Here is a tiny trained network, its code and every weight. The questions are about switching its units off for an input and a target symbol, where a switched-off unit gives its printed mean instead of its output.

import numpy as np


def w(rows, s, z=0):
    codes = np.array(rows[::2]) - 128.0
    scale = np.full(codes.shape[1], s)
    scale[-1] = z or s
    return codes * scale


def norm(h):
    return h / np.sqrt((h * h).mean(-1, keepdims=True) + 1e-5)


def f(y):
    return np.maximum(y, 0)


def softmax(a):
    e = np.exp(a - a.max(-1, keepdims=True))
    return e / e.sum(-1, keepdims=True)


def log_softmax(a):
    a = a - a.max(-1, keepdims=True)
    return a - np.log(np.exp(a).sum(-1, keepdims=True))


def net(x, mask):
    ids = ['αβδεζηθλμξπψ'.index(c) for c in x.split()]
    T = len(ids)
    res = E[ids] + P[:T]
    u = 0
    for l in range(3):
        r = norm(res)
        for j in range(2):
            rows = slice(2 * j, 2 * j + 2)
            q, k, v = (r @ M[l][rows].T for M in (Q, K, V))
            z = softmax(np.where(np.tri(T) > 0, q @ k.T / 2**0.5, -1e9)) @ v
            o = O[l][rows]
            res = res + np.where(mask[u + j], z, o[:, -1]) @ o[:, :-1]
        u += 2
        y = f(norm(res) @ A[l][:, :-1].T + A[l][:, -1])
        res = res + np.where(mask[u : u + 4], y, B[l][:, -1]) @ B[l][:, :-1]
        u += 4
    return log_softmax(norm(res)[-1] @ U[:, :-1].T + U[:, -1])


Q, K, V, O, A, B = {}, {}, {}, {}, {}, {}
E = w([
[190,137,147,161],'α',
[133,14,136,185],'β',
[111,109,145,99],'δ',
[109,206,160,155],'ε',
[114,114,159,100],'ζ',
[184,129,155,153],'η',
[91,130,181,224],'θ',
[139,110,187,109],'λ',
[118,197,86,40],'μ',
[163,136,120,150],'ξ',
[101,118,111,114],'π',
[254,103,88,52],'ψ',
],0.013)
P = w([
[151,119,179,86],'0',
[248,111,2,128],'1',
[248,113,42,106],'2',
[245,113,72,94],'3',
[241,109,93,80],'4',
[232,107,110,71],'5',
[220,102,119,64],'6',
[216,101,130,58],'7',
],0.005)
Q[0] = w([
[68,128,48,162],'L0H1',
[255,177,163,84],'L0H1',
[107,159,74,99],'L0H2',
[122,64,116,176],'L0H2',
],0.0093)
K[0] = w([
[255,92,80,168],'L0H1',
[8,98,194,158],'L0H1',
[141,89,166,163],'L0H2',
[168,192,140,38],'L0H2',
],0.0078)
V[0] = w([
[253,187,68,136],'L0H1',
[62,175,141,121],'L0H1',
[187,179,100,65],'L0H2',
[102,199,144,111],'L0H2',
],0.0054)
O[0] = w([
[142,124,254,101,106],'L0H1',
[82,184,118,189,5],'L0H1',
[53,129,139,90,189],'L0H2',
[105,87,208,136,7],'L0H2',
],0.0057,0.0027)
A[0] = w([
[171,201,226,202,177],'L0N1',
[163,254,182,171,56],'L0N2',
[138,61,75,159,117],'L0N3',
[58,161,175,148,2],'L0N4',
],0.0053,0.0047)
B[0] = w([
[116,224,1,171,192],'L0N1',
[171,135,22,119,151],'L0N2',
[178,119,161,112,252],'L0N3',
[181,114,205,81,128],'L0N4',
],0.0056,0.0025)
Q[1] = w([
[73,2,121,184],'L1H1',
[200,178,166,43],'L1H1',
[166,196,157,63],'L1H2',
[140,111,138,80],'L1H2',
],0.0086)
K[1] = w([
[141,2,115,167],'L1H1',
[108,214,187,111],'L1H1',
[62,156,90,72],'L1H2',
[107,152,171,91],'L1H2',
],0.0092)
V[1] = w([
[62,125,83,132],'L1H1',
[155,254,220,125],'L1H1',
[101,80,86,120],'L1H2',
[34,149,172,102],'L1H2',
],0.008)
O[1] = w([
[149,182,177,157,82],'L1H1',
[100,127,1,141,28],'L1H1',
[94,147,97,168,165],'L1H2',
[191,209,127,98,2],'L1H2',
],0.0094,0.0058)
A[1] = w([
[51,191,22,89,142],'L1N1',
[3,108,137,219,4],'L1N2',
[85,90,135,94,216],'L1N3',
[155,62,103,241,99],'L1N4',
],0.0069,0.0028)
B[1] = w([
[11,141,148,189,194],'L1N1',
[59,156,254,140,136],'L1N2',
[154,184,184,153,254],'L1N3',
[66,146,232,48,251],'L1N4',
],0.0066,0.0038)
Q[2] = w([
[130,54,198,136],'L2H1',
[163,127,206,213],'L2H1',
[92,87,61,215],'L2H2',
[202,137,3,119],'L2H2',
],0.008)
K[2] = w([
[149,217,140,115],'L2H1',
[65,188,106,138],'L2H1',
[168,120,158,86],'L2H2',
[1,130,119,100],'L2H2',
],0.011)
V[2] = w([
[187,254,186,169],'L2H1',
[239,151,97,8],'L2H1',
[51,192,98,82],'L2H2',
[136,151,196,70],'L2H2',
],0.0053)
O[2] = w([
[124,254,109,111,86],'L2H1',
[243,91,28,67,121],'L2H1',
[87,5,164,11,5],'L2H2',
[137,75,36,59,219],'L2H2',
],0.0043,0.0028)
A[2] = w([
[139,20,147,231,82],'L2N1',
[142,125,196,17,166],'L2N2',
[165,46,202,148,3],'L2N3',
[76,141,2,12,61],'L2N4',
],0.0052,0.0047)
B[2] = w([
[133,116,255,91,216],'L2N1',
[150,181,78,188,254],'L2N2',
[158,41,203,140,184],'L2N3',
[132,160,230,60,160],'L2N4',
],0.0082,0.0045)
U = w([
[79,53,77,96,63],'α',
[228,21,237,188,79],'β',
[204,199,112,165,92],'δ',
[46,160,29,228,232],'ε',
[248,186,54,79,187],'ζ',
[106,75,73,120,31],'η',
[59,182,184,234,5],'θ',
[113,87,93,113,41],'λ',
[63,191,92,21,152],'μ',
[66,44,26,94,114],'ξ',
[164,245,184,217,23],'π',
[245,24,2,61,116],'ψ',
],0.008,0.003)

Each question gives the input, a string of symbols that net reads in full, and the target symbol t.
The units are the heads (2 rows each of Q, K, V and O) and the neurons (one row each of A and B). Each row of codes is followed by its name. A weight is (code - 128) times the scale printed after its matrix; where a second scale follows, it is the last column's (O, A, B and U).
mask holds one flag per unit, layer by layer, with each layer's heads first. A switched-off unit (its flag False) gives its mean, the last column of its rows in O or B, instead of its output. The means were averaged over made-up inputs and are rounded, as every weight is.
A unit's drop is (log p(t) with every unit on - log p(t) with that unit switched off) / (log p(t) with every unit on - log p(t) with every unit switched off).
most important unit: the unit with the biggest drop
top k neurons: the k neurons with the biggest drops, biggest first
top k neurons in layer l: the k neurons of layer l with the biggest drops, biggest first
heads that matter: for each layer, one digit per head in row order, 1 if its drop is at least 0.15 and else 0, layers parted by /
drop of u: that unit's drop, to one decimal
input μ ζ θ ξ β π, target μ: heads that matter -> 01 / 11 / 00
input π β α π π λ, target π: most important unit -> L0H1
input θ δ α η ξ, target θ: top 3 neurons -> L0N1, L1N4, L2N3
input ξ α ξ, target ξ: top 2 neurons -> L0N1, L1N1
input μ ζ β ε, target ε: top 3 neurons -> L1N1, L0N1, L1N4
input ζ π ζ, target ζ: heads that matter -> 10 / 01 / 00
input μ ζ π α μ π ζ, target μ: heads that matter -> 11 / 11 / 01
input ψ β ζ ψ θ ζ, target ψ: heads that matter -> 10 / 11 / 10
input ψ λ ψ β ξ ζ, target ψ: heads that matter -> 10 / 10 / 00
input ζ ζ β ξ ζ β ζ η, target ζ: heads that matter -> 10 / 01 / 10
input ξ β δ, target ξ: heads that matter -> 10 / 10 / 00
input μ α α ψ β β π, target μ: heads that matter -> 11 / 11 / 00
input π ζ β ζ, target π: heads that matter -> 10 / 10 / 10
input ψ π η δ λ ξ, target ψ: most important unit -> L2H1
input π μ β ζ ξ, target π: top 2 neurons -> L1N4, L1N1
input ξ α β β β μ β ζ, target ξ: top 2 neurons in layer 1 -> L1N1, L1N4
input θ δ η π, target θ: top 2 neurons -> L0N1, L1N3
input θ β β ψ ζ β ξ, target θ: top 2 neurons -> L1N4, L0N1
input π π β β β ζ, target π: drop of L0H1 -> 0.6
input ε β θ α ζ θ ζ, target ε: most important unit -> L1N1
input ε ζ δ η, target ε: drop of L0H1 -> 0.3
input ζ β ζ λ, target ζ: drop of L2H1 -> 0.2
input θ α β α α λ, target θ: top 2 neurons in layer 0 -> L0N1, L0N3
